Below are the code and all the weights of a small trained network. Each question names an input and a class and asks about switching units off, where a switched-off unit gives its printed mean instead of its output.

import numpy as np


def w(rows, s, z=0):
    codes = np.array(rows[::2]) - 128.0
    scale = np.full(codes.shape[1], s)
    scale[-1] = z or s
    return codes * scale


def f(y):
    return y / 2 * (1 + np.tanh(0.7978845608 * (y + 0.044715 * y**3)))


def log_softmax(a):
    a = a - a.max(-1, keepdims=True)
    return a - np.log(np.exp(a).sum(-1, keepdims=True))


def net(x, mask):
    res = np.array(x, float).reshape(1, 5) / 4 @ E
    y = f(res @ A[0][:, :-1].T + A[0][:, -1])
    res = res + np.where(mask, y, B[0][:, -1]) @ B[0][:, :-1]
    return log_softmax(res[-1] @ U[:, :-1].T + U[:, -1])


A, B = {}, {}
E = w([
[137,111,149,151,121,143,123],'x0',
[129,2,124,39,147,200,105],'x1',
[126,134,237,115,231,113,142],'x2',
[131,139,110,115,138,113,123],'x3',
[10,123,176,121,100,118,19],'x4',
],0.012)
A[0] = w([
[130,150,133,161,162,122,149,128],'n1',
[138,85,89,104,148,130,165,135],'n2',
[153,97,85,126,121,125,173,92],'n3',
[70,149,158,150,138,114,84,23],'n4',
[134,14,125,41,179,168,141,115],'n5',
[152,36,137,34,161,149,168,25],'n6',
[125,148,137,109,122,148,124,122],'n7',
[119,106,114,142,147,165,147,112],'n8',
[98,119,181,104,188,113,127,104],'n9',
[145,77,135,77,135,142,145,102],'n10',
[146,197,174,170,173,108,158,130],'n11',
[111,110,96,121,117,133,102,111],'n12',
[132,128,145,133,121,109,148,143],'n13',
[193,139,147,150,158,133,152,127],'n14',
[97,222,123,202,71,97,112,39],'n15',
[154,151,150,143,152,108,172,147],'n16',
[119,106,98,120,146,123,157,139],'n17',
[135,175,145,135,149,144,152,131],'n18',
[165,132,27,176,8,136,132,40],'n19',
[160,124,57,159,47,124,99,203],'n20',
[178,87,72,117,110,153,189,6],'n21',
[116,177,111,161,114,132,110,72],'n22',
[152,115,152,118,118,88,136,129],'n23',
[65,23,73,66,29,158,25,108],'n24',
[148,164,140,104,119,139,116,125],'n25',
[145,121,51,160,18,135,132,166],'n26',
[17,162,187,128,127,116,23,83],'n27',
[145,153,151,74,81,139,108,129],'n28',
[134,150,129,98,128,133,135,125],'n29',
[124,202,138,171,92,95,124,216],'n30',
],0.013)
B[0] = w([
[117,107,142,128,135,158,152,152],'n1',
[125,162,129,143,125,129,151,165],'n2',
[127,153,136,123,109,132,125,156],'n3',
[153,164,122,148,161,130,128,156],'n4',
[136,192,142,120,77,116,107,222],'n5',
[149,191,131,164,155,141,130,182],'n6',
[138,123,124,114,138,132,114,128],'n7',
[125,156,103,109,125,133,145,137],'n8',
[136,142,114,120,75,123,134,172],'n9',
[131,162,107,133,102,136,135,164],'n10',
[122,92,104,136,170,117,121,191],'n11',
[118,89,154,142,125,139,138,147],'n12',
[139,127,114,125,143,119,117,139],'n13',
[123,127,108,129,170,118,127,163],'n14',
[118,100,136,87,55,113,106,188],'n15',
[116,103,133,138,159,145,133,166],'n16',
[133,125,144,145,130,151,127,144],'n17',
[126,111,118,132,146,131,121,152],'n18',
[155,197,127,180,202,140,149,200],'n19',
[130,129,147,101,55,107,125,217],'n20',
[105,78,149,87,75,100,93,163],'n21',
[112,116,150,129,88,129,137,145],'n22',
[107,131,125,129,122,139,149,133],'n23',
[97,4,119,115,178,114,134,253],'n24',
[136,111,155,140,128,143,126,129],'n25',
[127,199,127,116,89,141,102,219],'n26',
[148,214,131,128,76,134,131,229],'n27',
[144,98,132,127,129,150,122,137],'n28',
[135,100,151,153,118,154,123,128],'n29',
[149,181,121,146,173,149,145,215],'n30',
],0.029,0.022)
U = w([
[161,211,122,183,91,171,139,251],'0',
[124,175,154,93,11,134,98,7],'1',
[88,72,103,134,149,148,151,108],'2',
],0.012,0.0021)

Each question gives the input, the list of numbers given to net, and the class t.
The units are the neurons (one row each of A and B). Each row of codes is followed by its name. A weight is (code - 128) times the scale printed after its matrix; where a second scale follows, it is the last column's (A, B and U).
mask holds one flag per neuron, in row order. A switched-off neuron (its flag False) gives its mean, the last column of its row in B, instead of its output. The means were averaged over made-up inputs and are rounded, as every weight is.
A unit's drop is (log p(t) with every unit on - log p(t) with that unit switched off) / (log p(t) with every unit on - log p(t) with every unit switched off).
The circuit of an input: a set's keep is (log p(t) with only the set's units on - log p(t) with every unit switched off) / (log p(t) with every unit on - log p(t) with every unit switched off). Starting from the 12 units with the biggest drops (on a tie, the unit counted first), units are removed one at a time, each time the one whose removal leaves the highest keep (on an exact tie, the one counted first), for as long as the keep stays at least 0.8.
units of the circuit, in order: the units of the circuit, biggest drop first
most important unit: the unit with the biggest drop
top k neurons: the k neurons with the biggest drops, biggest first
drop of u: that unit's drop, to one decimal
input [-4,-1,2,-3,5], class 0: most important unit => n20
input [0,0,3,4,-2], class 2: top 2 neurons => n27; n26
input [4,-6,4,4,7], class 0: top 2 neurons => n30; n4
input [-6,2,-2,3,-6], class 1: top 2 neurons => n21; n30
input [-7,-3,2,-7,7], class 0: top 3 neurons => n20; n4; n30
input [1,1,-8,6,5], class 2: top 2 neurons => n24; n5
input [5,4,-8,8,1], class 2: top 3 neurons => n24; n27; n19
input [-7,2,0,6,-6], class 1: top 2 neurons => n19; n21
input [3,0,1,-7,5], class 0: top 2 neurons => n27; n20
input [3,-1,3,-4,7], class 0: top 2 neurons => n20; n4
input [6,6,5,2,0], class 0: top 4 neurons => n6; n20; n15; n21
input [5,4,-3,6,-7], class 1: drop of n30 => 0.4
input [2,7,-8,6,4], class 2: drop of n24 => 2.7
input [-1,4,-7,3,1], class 2: units of the circuit, in order => n24
input [4,1,-2,-5,-4], class 1: drop of n21 => 0.3
